[ -4 -10  32   7 -28  -8   2  -8   0  45  19  13   2  19  17   7  18 -27
  31  -3  18 -17 -16 -11  -9 -16 -41 -14  27  21 -29 -45  -4  18  45 -11
  32  19  -2  17   7 -19  24]
batu
[ 10 -59  12  -9 -89  48  -9  -5  13  24  11 -37 -47  37  21   7 -52 -20
 -32   5 -17 -29   9  19 -17 -41  -4 -20  23  38 -55  10   3 -39  55   0
 -51  32  -2  24  42 -35 -12]
Popom
[-34 -18  13  17 -73  -9 -25   4  15  24  -6  38  50  26  29  -1  48   7
  20   9  -1 -19 -10  20   5 -37 -55   1  24  -3 -22 -68 -31  -1  83 -15
   7  18  -9  -1 -28 -38  -8]
bika
[-28 -23  33 -11 -10 -18   2  -8  -8  14  20   7   1 -35 -30 -15 -16 -12
   6 -37  16 -23  17  -5 -25 -24 -25 -35  45  42   4  46 -16  -6 -18  40
  -1  -7 -19  20  32   7  -4]
modo
[ -7   2  31   5 -11 -28   9  13 -28  33   8  27   4 -56 -34 -10 -11 -23
  -5 -41  43 -17  21  -6 -14  -3 -14 -19  19  37  16  48 -29 -10 -29  30
  24 -12 -11  22  22  22 -11]
balen
[-16 -19  12   8   4  -1  22  -1  19  31  31  34  54   3 -10 -15   6 -27
  13 -12  10 -30  -8  -3 -12 -34 -42 -17  35  12 -23 -44 -16 -10  48 -32
  43  22 -11   3   6 -24 -14]
sapo
[ 21 -26  67 -14 -23 -36   9 -20 -32  18 -37  -8 -46  53  27  -6 -22  34
  38  24  14 -21 -29 -35   3  -6 -33 -28 -16  20 -27 -44  51 -14  99 -13
 -13  46 -42 -62  62   5 -21]
modo
[-41 -43  71   0 -65 -13 -31   5  11  23 -54  -9  32  66  -5  14  44  20
   5  -8 -23   5  23  18   4 -56 -33 -32 -14 111 -76  -9  -9 -52 114  13
 -80  -3 -31  31 -11 -36  50]
bika
[ 16 -10  22   9 -27 -58  -3  11 -14  32 -15  12   1 -37 -74   8 -18 -33
  10 -41  38 -47  17 -30   1  15 -53 -20  10  37   4  23 -11 -27   2  48
   1   1 -32  11   7  19 -20]
sapo
[  4  11  23  -2 -19 -34   2  36  -2   8 -16  20 -34 -21 -26   3  -2 -19
  29 -32  35 -31  31   3 -13   5 -55 -34  22   6   1  29 -22  11  -8  56
  20   6 -46  13  20   4  -9]
tili
[ -2 -64  41  12 -75  16 -40 -16  14  18  -3 -49  -1  77   3  19 -35  -9
  27  49 -29  10 -17 -28   4 -39 -28   0  15  64 -68 -11  13  10  62  19
 -96  28 -28 -34  17 -45  33]
bika
[-10 -10   8  -4 -14 -35   7   0 -15  26   6  11 -25 -30 -21   6 -18 -14
  -8 -49  30 -29   9   3 -19   2 -28 -37  27  28  -5  53 -13 -12 -35  59
  30  13 -26   7  53  21 -15]
modo
[ 37  -2  47 -38 -37  -2 -35 -14   8  29  -6   1 -40  54  -6  -5 -72 -42
   7  12   7   1  -8 -27   6 -21 -36 -66 -10  56 -61 -52  23 -36  77   4
 -22  45 -43  -9  -2 -38 -13]
kabim
[  4 -10  37  -2 -35  11 -12  -3   8  27   1  -9 -24  60  35   5 -45 -21
  -6   2  -5 -27  23  -7  -6 -34   0 -40   8  12 -62 -13  -2 -26  75  10
 -43  35 -22 -13  24 -25  -7]
bika
[  3 -18  21   3 -68  13 -24   3  23  20 -18  23  -3  46  30 -16 -20   0
  -7  35  -2 -16  16   6  13 -47 -77 -49 -23  16 -43 -70 -21 -35  66   6
 -55  53 -14   3   7 -40 -34]
makaz
[-14  -1  30 -13 -45 -53  -2   5 -14  30  12  37   3 -27 -54   6 -10 -19
  24 -49  44 -34  20 -20 -19 -16  -1 -10  41  10  -4  65 -11  -7 -31  61
  32 -36 -31  29  25  30  -2]
batu
[-11  11  30   4 -16 -39  17   2  -6  19 -15  35 -15 -42 -24   4 -15  -8
  20 -41  25  -5  45   8  -6   0 -19   1  13  18  -6  55 -18  -6 -17  26
  14 -12 -51   4  24  14  17]
bika
[  0  -8  31 -17  15   9  31  -1  69  38 -52  45 -20  37  -5  -5  21  32
  48  24  36 -12 -44  50 -23  -5 -58 -22  29 -27 -33 -34  -3  23  77 -10
  49  60  49   6   9 -42 -20]
Popom
[ -8  34 -12  -3  -7  29  -5  -5  17  32  39  23  10  -2  50 -22   8 -39
 -21 -38   6 -37  14 -14 -21 -54 -25 -17  13  -5 -24 -55 -41 -12  55 -61
  59  49   1   9  15 -37 -22]
migu
[ 18   0  -3  11  -8   6  35  -2 -11  42  13  12  12  16  33  -7  -5 -28
 -11 -18  16 -51 -28   2 -18 -36 -12 -21  39  16 -36 -24 -20   8  19  -5
  68  38   3  11  13 -19 -29]
tili
[-14  16  36   4  -5 -22  15  17  -4  29  -7  45  14 -31 -28   3 -22 -15
  28 -36  43 -17  16   4 -11   6 -55 -38  20  23   8  57 -27 -13 -20  37
  28   5 -33  22  22  -5  -8]
zugi
[ 25  -4  35 -16 -57  10 -32  14  20  15  -8  -3 -46  54   3  -8 -57 -27
 -10  16  -8 -10  13   2  28 -18 -41 -69  -9  30 -46 -68   1 -27  57  26
 -36  51 -41 -20   9 -42  -9]
tili
[ 17   0  49 -12 -62  11 -19  10   8  23 -16   8 -22  45  16   1 -67 -16
  10  15   7 -19  17  -9  24 -19 -50 -61 -16  31 -42 -36   6 -28  59  12
 -52  33 -34 -12  20 -38 -24]
zugi
[  7  14   0  -6 -10 -31   5   2  25  15  -1  24 -39 -17 -32  -5  -6 -18
  14 -26  13 -20  23 -16 -18  -1 -19 -12  19  14  -8  41 -19 -15 -29  62
   9  -3   2  22  23  11   1]
batu
[ 16 -26  59 -23 -53   3 -18 -10  23  14  -6 -26 -11  59  16  -4 -53  -7
 -31  17  -4 -12 -12 -29  -1 -32  11 -43   0  64 -62   8  -2 -20  62   1
 -36  36  -7  -2  45 -31  17]
Popom
[ 12 -13  37  -6 -70  -4 -41  20 -13  13 -21   4 -33  61  16  10 -72 -32
 -15  21   9 -26 -10   2  20 -16 -80 -67 -35  30 -44 -28  -5 -21  65  32
 -38  35 -36  -1  31 -33 -29]
zugi
[-12  12  14  17  -6  17  18 -10 -11  42  28   7  45  29  45 -14  -6 -46
  -7  -8  27 -25 -18 -21 -31 -19 -25 -36   8  29 -27 -25 -13  -6  32 -22
  55  36   2  -1  25   0 -15]
gog
[  7  17  29  -8  -5 -42  21  14 -16  14 -30  24   7 -40 -31 -20 -17 -24
  37 -35  30 -16  32 -31 -24  -5 -41 -20  33  56  14  50 -20 -13 -33  26
  18 -12 -27  18  -1  18   8]
sazof
[ -4 -33   0   1 -29   0  31  -5  13  30  23  37  36  14  47  -5   8 -25
  -5 -20   8 -17   7  10 -38 -41 -34 -15  25   6 -23 -45 -11 -16  37 -25
  51  43  26   1   7 -25 -11]
makaz
[-13  -8   5 -32  -2 -22   1   1  -5  21  29   3   8 -38   8   2 -25 -48
   8 -18  13  -6  22 -11 -25  12  -9 -38  27   3  23  10 -40 -26   3  28
  26  27  -9   1 -14  -3 -13]
balen
[ 14 -10  22  -3 -28 -35  -2   5  -3  15   4  16  -1 -33 -44  -8  -9 -33
  23 -48  32 -28  24 -21 -16  -9 -37 -22  35  37   8  60 -10  -8 -28  37
  10   4 -35  10  23  17  -4]
sapo
[ 15  12  54 -18 -56  10 -19   5  13  28 -16  -5 -25  43  13   7 -44 -38
  -6  -1  10 -27  23 -15  12 -23 -32 -55 -20  40 -49 -33  -3 -33  75   4
 -40  36 -36  -2  22 -21 -10]
gog
[  9   2  49 -28 -18  -9 -11 -29  10   5 -13 -13 -61  34  33  -6 -70   3
 -26  22  23  -1 -21 -33 -23 -26  11 -57 -27  15 -41 -24   4 -45  65  -2
 -21  42  -5 -23  46 -36 -13]
kabim
[ -6 -22  15   6 -15   9  18   8   7  31  35  38  60  22  32  -9   4 -52
   4 -13  16 -21 -14  -4 -13 -17 -60 -27  37  26 -17 -31 -17   1  41 -20
  56  42   8   4   8 -32   0]
zugi
[  0  18  41  -3   5 -15  25 -14  30  27   0  50  30  15  12 -25 -23 -48
  17 -15  39  -9  -4  -6 -25 -18 -44 -59  30  27 -24 -62  -3 -20  37 -52
  35  35  17 -17 -29 -23  15]
sapo
[-11  27  38 -20   7 -52  16   6   2  36   6  32  -7 -44 -24  -5 -22 -12
   0 -52  57 -16  23 -13 -29  12 -14 -53  34  16  -5  53 -15 -26 -20  42
  53  13 -39  17  24  25  -7]
modo
[-19 -14  22  14 -28   6 -21   3 -10  45  32  32  12  13 -22  -9   4 -29
  -2 -23  26 -34 -19  -9  -6 -45 -30 -22  19  21 -26 -20 -23   4  24   8
  37   4  11  31  35  -9  -2]
batu
[  3  12  46   0 -45  -2 -41  25  -7  33  -3  -2 -32  51 -24  16  -4 -14
  22  29 -37 -30 -16 -10  44 -24  -2 -49  14  45 -72 -15  11 -22  62  42
 -59  16 -69  24   8 -14 -22]
batu
[-71 -22  19  27  38  28  15  -2  16  31  25  22  71  26 -17 -10   8 -12
  16 -36  46 -25 -34  -2 -18 -51 -76 -29  60  24 -26 -25 -29 -10  42 -10
  34  47   9  -2  45 -42 -18]
migu
[ 11 -11  36 -14 -63   6 -12   5   7  16 -15  18 -37  41  44   2 -37  -7
 -15  11 -15 -18  29  13   6 -48 -39 -49 -22  20 -44 -43 -11 -37  65 -10
 -46  34 -21  -9  23 -34 -21]
makaz
[ 19  26   4   6 -28 -35  17  20  -1  21   4  25 -20 -43 -25  10 -20  10
  21 -39  12 -20  31 -30 -35  -5   3   2  25 -20   5  48 -28  -3 -25  38
  38 -25 -33  -3  52  28 -39]
sazof
[ 24  -1  13   7 -19  33  44  -9 -10  16  40  -4   4 -15  79 -12  13 -35
 -30 -21  38 -37  -1 -20 -28 -69  49  -5  53  -6 -30  -2 -28  41 -15 -54
  48  13  19  14  42  -5  -2]
tili
[ 23 -45  53 -27 -58 -14  -1   2  10  31  -1  -3 -18  61  27 -24 -26  -4
  -5  38  20 -19  46 -13   2 -34 -19 -53 -17  12 -42 -39  25 -23  70  20
 -37  14 -30 -10  27 -14 -18]
makaz
[  7   4  23   6  -2   7  29   2  -6  26   2  31   2  -3   5   2 -19 -26
  26 -29  18 -32 -18  27   4 -17 -58 -31  47   8 -19 -38 -15  19  24  -3
  49  51 -25   9   5 -30 -16]
tili
[  2   6   4  14  18   7  44 -16 -19  46  42   0  54   1  58  -9 -25 -21
 -20 -19  18 -29 -15 -12 -35 -26  -1 -11  32  28 -23  -8 -25   3  16 -24
  60  28  21  20   6 -14 -16]
balen
[  8 -13  25 -16 -77   6 -33  22   9  16 -17  -1 -50  61   7  -5 -39 -35
   5  15 -14 -37  28   2   2 -30 -42 -51  -5  18 -43 -57  10 -26  70   7
 -46  26 -35 -12  16 -27 -14]
sazof
[-14  -1  15  -7  -2 -31  14   0  -1  14   5  26 -10 -41 -29   8 -11  -7
   4 -41  21 -21  13  -5 -28  -7  -9 -16  33   7  -7  62 -18 -10 -24  33
  16  12 -23  10  39  22  -5]
modo
[ 11 -30  -5  11 -18 -21  25  41   8 -26  -1  13 -31 -32 -27   7 -16 -38
  26 -20  44 -26  44  -4 -33  -1 -39 -13  44 -40   1  18  -4  12 -20  48
  10  11 -33  29  45  14  -6]
sazof
[  0 -35  13 -25 -20 -19 -41  45  23  15  34  -6   0  14 -74  -7  12 -16
  -2  21  64  22  38 -13 -17  18  67 -27  21 -34  15  58  21 -36 -32  55
  36 -25 -78  14   9  10  51]
sazof
[-23 -14  13  18   0 -43   7 -23 -12  14  17  14  -1 -11 -48 -16 -28   0
  12 -19  44 -33  21 -13 -30  -6   1  -8  36 -11  19  96 -26 -21 -46  82
  10 -33 -67  -2  51  20 -12]
bika
[-25  -2  53 -47 -43   5 -55 -19  47  16 -16  11 -37  46  -7   3 -20 -14
  21  11 -10 -17  18 -17  19 -44 -63 -46 -21   4 -45 -24 -44  -9  81  29
 -76  50  -7  -1  35 -29   1]
batu
[ 31 -17  34 -35 -63   6 -24  15  18  10  -3  -1 -14  48  18  -4 -49 -27
  -4   8  -3 -30  37 -19  35 -13 -18 -61   4  23 -42 -57  -2 -34  74   4
 -43  24 -33 -14  13 -27 -21]
Popom
[  8  18  25  -1 -29 -31  -3   5  10  24   6  28 -16 -40 -23 -11   4 -18
  11 -43  31 -26  38  -4 -10  -1 -13 -39  25  23  21  37 -23 -11 -37  23
  11 -11 -16  -1  13   2   5]
sapo
[-26  15   9 -12  -8 -24  17   4  -7  32  13  17   8 -43 -20  -9 -18 -42
   0 -38  34 -46  40 -15 -38   7 -14 -21  12  11  22  89 -39 -12 -39  55
  31  -3  -8  11  35  28 -14]
gog
[ 34 -16  25 -22 -61   3 -19   1 -17  17  -9  -6 -57  21  22  -6 -61 -31
  -7  19  -9 -28  18 -15   7 -35 -27 -42 -15  45 -51 -22   6 -19  53   8
 -52  20 -28   5  21 -30 -22]
kabim
[ -6  15  35   7 -24 -26  11   7   8  22   0  14  -9 -41 -39   6  10 -16
   2 -41  38 -21  12 -19 -18  -5  31 -30  17  37   5  58 -16 -24 -41  46
  31  -1 -34  12  50   7   8]
gog
[-27  13  25   9 -28 -39   9   3   2  22   0  30  -9 -29  -7  -3 -14 -20
  20 -52  50 -23  45  -6 -21  -3 -33 -23  27  11  -6  35 -20 -27 -12  38
  30   8 -60   0  33   6   0]
bika
[ -9  -5   2  22 -17  16  17  -4   7  22  25  26   7 -12  14 -14   8 -17
 -15 -11  24 -31 -15 -15 -29 -45  -4   3  21  20 -41 -26   0  11  15 -35
  30  15  24  14  36 -22 -12]
kabim
[-18 -23  10  20 -11  18  26   0  -7  22  42  24   7  -6  41 -14  10 -22
 -13  -2   7 -14 -11  12 -29 -37 -16 -32  41 -10 -10 -17 -19 -21  22 -13
  34  34  -6   8  36  -6 -46]
makaz
[  2 -18   1   5 -21 -32  13  35  24   2  12  46 -34 -37 -51 -17 -10  -6
  29 -38  33 -21  70 -35 -13 -18  -3   5  14 -29  -6  -2   0 -41  11  45
  28 -15 -57 -29  76  18 -44]
bika
[-15  -1  16  -2  -1 -27  -5  -8   7  18   6  10 -22 -21 -42   4   0 -25
  28 -44  32 -15  33  -4 -15   7 -10  -8  38   6  13  51 -14 -11 -26  51
  12 -22 -44  -8  15  12  -1]
bika
[ -6 -32  22 -13 -69  10 -51 -10 -27  27 -18  -8 -45  40   0  16 -27 -22
   4   2  13 -38 -10  -8  16 -39 -50 -47 -24  36 -46 -45   1 -50  78   7
 -50  45 -56  -4  41 -37 -30]
kabim
[-17  -2 -29  12  16  15  15  -5 -11  13  44  27  88  -6  42 -14   3 -36
   1   4 -10 -23  -3  -7  27 -15 -59 -14  32 -22   0 -84 -48   7  47 -35
  32  48  -8  -4 -20 -33 -25]
migu
[  8 -22  48 -32 -66  -8 -33   4   4  17 -25 -16 -15  62   3   2 -69 -36
   4   4  12 -32  20  -7   9 -31 -68 -60  -5  37 -43 -48   0 -15  72  19
 -43  38 -37   7   2 -36   4]
sazof
[-26  12  27   9 -18 -21   3  14   5  11 -11  36  -3 -35 -24 -11   5  -2
  33 -52  47 -16  44  -3 -17 -30 -36  -8  34  19  -5  52 -26  -9 -20  33
  13 -20 -44  15  31   8  -9]
bika
[ -3   6  34   2 -20 -20 -19  20 -22  49  18  34 -37 -43 -46  -7  -4 -38
  37 -39  49 -25  36  -6 -31   6 -10 -39  16   7  23  43 -12 -12 -18  30
  30  14 -45   9  33  13   0]
balen
[-16  17  14  29 -13   5  31   1 -12  47  27  26  39  26  53 -12   3 -59
 -28 -21  33 -46 -15  -2 -32 -16 -26 -40  11  35 -32 -29 -14  -2  28 -26
  72  37  14   6  28  -6   0]
gog
[ 10  10  10  10 -32  11   6 -14 -20  36  12  46  26   5  57   0  10 -27
   2 -16  18 -19 -20  -1 -26 -47 -29 -20  24  23 -42  -5 -34  11  28 -44
  35  41   4  21  15 -24   1]
kabim
[  2 -17  44   1 -25 -20  23 -30  -7  47  27  49  49 -10  19 -33  31 -38
   2 -44  34 -56  -7  -8 -31 -38 -31 -32  35  -2  -6 -12 -22   8  63 -37
  68  69   8  21  29   5  -8]
sapo
[ 31  -8  35 -41 -29 -22 -22 -17  34   6 -22 -19 -31  69  36 -11 -39 -29
  11  31  -2 -30  17 -33  -4 -25 -53 -56 -18  25 -33 -47 -14 -23  82  -1
 -51  34 -10 -34  -6 -39  -2]
sapo
[ 20  -6  38 -22 -43   3 -21  17 -16  44  -5 -17 -27  38  43  -5 -49 -36
 -13  15  11 -25  20 -10   6 -24 -32 -65 -19  50 -44 -51 -10 -25  73   4
 -29  31  -8   4  -1 -27 -23]
balen
[ 23 -38  26 -27 -60  -9 -15   3 -15  15 -11 -13 -28  52  21   3 -42 -20
 -22   6  -5 -41   4  -1  18 -34 -17 -49   8  38 -55 -24  19 -29  59  21
 -44  36 -29  -4  24 -15 -16]
modo
[ -2 -12 -11  17 -32   6  18 -12 -46  38  19  23  46  -2  41   8  -1 -43
  -5 -22  -1 -29 -20   4 -22 -34 -21 -25  30   7 -11 -48 -42  -4  27 -37
  55  15   1  15   4  -2 -19]
sazof
[ 23   6  14  16 -21   8  17  -6 -11  42  23  25   4  -2  38 -10 -13 -37
  -5 -40   8 -34   2  -3 -33 -47 -22 -38  22  38 -25 -21 -25  -7  24 -41
  45  19  17   8  22 -17 -11]
sapo
[ -1  17  15 -15 -16 -22   2   5  13  22   5  35 -31 -32 -23 -11 -14 -18
  26 -36  31 -18  50  -8 -26  -5 -34 -23  14  29  -6  39  -9 -15 -20  29
  14  -6 -36  12  24 -10   3]
kabim
[ 17 -17  34 -35 -66   3 -12  -4  17  32 -34 -25 -49  39  18   7 -38 -36
   8  15   1 -32  35  -1   2 -11 -55 -37 -34  43 -34 -28   3 -22  71  22
 -47  35 -16  -3   9 -30   0]
gog
[ -7  -2  16 -24 -34 -25 -10  22  -8  19  -2  19   0 -27 -42 -14 -22 -29
  30 -27  23 -21  45 -16 -27 -12 -30 -18  17   7  10  14  -9 -18   7  19
  26 -17 -42  20  -4  13 -11]
sazof
[-19  -4  29  -4 -28 -19   6  36  -8  19  -9  17 -14 -28 -40  -4 -19 -21
  29 -36  35 -28  35  -4 -31 -18 -35 -19  36  18  -4  42  -4  -5 -10  29
  18 -12 -34  25  27  11  -8]
sazof
[ -2 -33 -20 -14 -32  41   2  -7  25  28  17  28  32  19  28 -13  13 -25
 -11 -23  15 -12  -8  19 -14 -41 -37  -4  22  21 -20 -47 -28 -19  40 -55
  60  29  29   9  12 -33  -2]
Popom
[ 35  -7  35 -19 -62   8 -22   7   0  16 -11  -9 -40  38  42 -17 -45 -22
  -8  19  -5 -23  21  -7   7 -28 -36 -41  -9  32 -33 -32  -3 -16  67   8
 -54  47  -7   1   6 -24 -25]
balen
[-11  -7  23 -17 -13 -30  -5  16  -1  24  10  19   1 -39 -50 -16   0 -20
  20 -26  35 -21  31 -10 -22  -3 -12 -25  26  15  17  35 -15  -6 -13  53
  15 -14 -16  19   5  18 -27]
balen
[ 11  20  31  -4  -7 -48   6  10 -10  20  -7  31 -20 -24 -27   4 -20 -45
  26 -61  38 -38  27  -9 -17   7 -41 -47  26  31   8  37 -12 -16 -19  22
  26   7 -34  -6  17   9   1]
sapo
[ -8 -14  17   9 -16  -3  36  -7  -2  40  19  39  28   4  52  -8  -2 -28
  -2 -17  29 -24   4   5 -34 -39 -43 -26  20  12 -23 -40 -19 -10  29 -36
  57  42   5   5  18 -25  -7]
makaz
[ 16 -40  45 -32 -35  24 -17 -12  25  -1  19 -13 -35  39  33 -12 -41 -25
 -12  25   0 -15  35 -29  -5 -68  -7 -42  -9  -2 -38 -25 -16 -13  56  -7
 -62  36 -19 -10  52 -31 -12]
makaz
[ -5 -17  10   1 -60  -1  -1 -22 -13  44   4  18  26  17  38  -3 -11 -23
   5 -27  14 -24 -21  -6 -21 -49 -41 -14  15  50 -34 -32 -17 -12  31 -13
  39  42  33  34  -2 -32  22]
batu
[ 19  11  23   0 -22   3 -15  16   0  30 -10  10 -65  11  16  -7 -48 -22
  14  35 -30 -23  23 -31  16 -10 -45 -60 -34  45 -55 -49 -12 -32  67  16
 -60  48 -31 -25  45 -36 -33]
kabim
[ 35  -3  34 -15 -74  -2 -21  12 -11  22 -16   1 -38  42  26 -18 -58 -36
  10  -1  -2 -31  44  -7  20  -8 -62 -58  -3  34 -18 -66  11 -23  56   8
 -36  34 -35 -14   0 -24  -7]
sazof
[ -7  19  23  -4 -10  -4  -9   2  -5  47  44  33  17  36  26 -24  22 -27
  10  -5  16 -31  -6  18  -5  -2   3 -61  27 -13  -5 -87  11   3  52 -15
  63   7 -16 -11 -19  -9 -41]
balen
[-14 -11  13  11 -22   3   5  12  -9  39  27  35  41   7  35  -5   3 -27
   6  -7  22 -10  -8   6 -24 -24 -33 -23  20  13 -19 -40 -25   3  37 -28
  46  34   9   1   7 -20  -2]
balen
[ -8   4  67 -28 -52  -9 -28 -10   3  37  10  15 -15  57  -6   0 -46 -27
  10 -14   4 -21  13 -25   8 -30 -13 -57  10  32 -53 -21   8 -45  74  15
 -34  25 -35  -3  20 -10   1]
batu
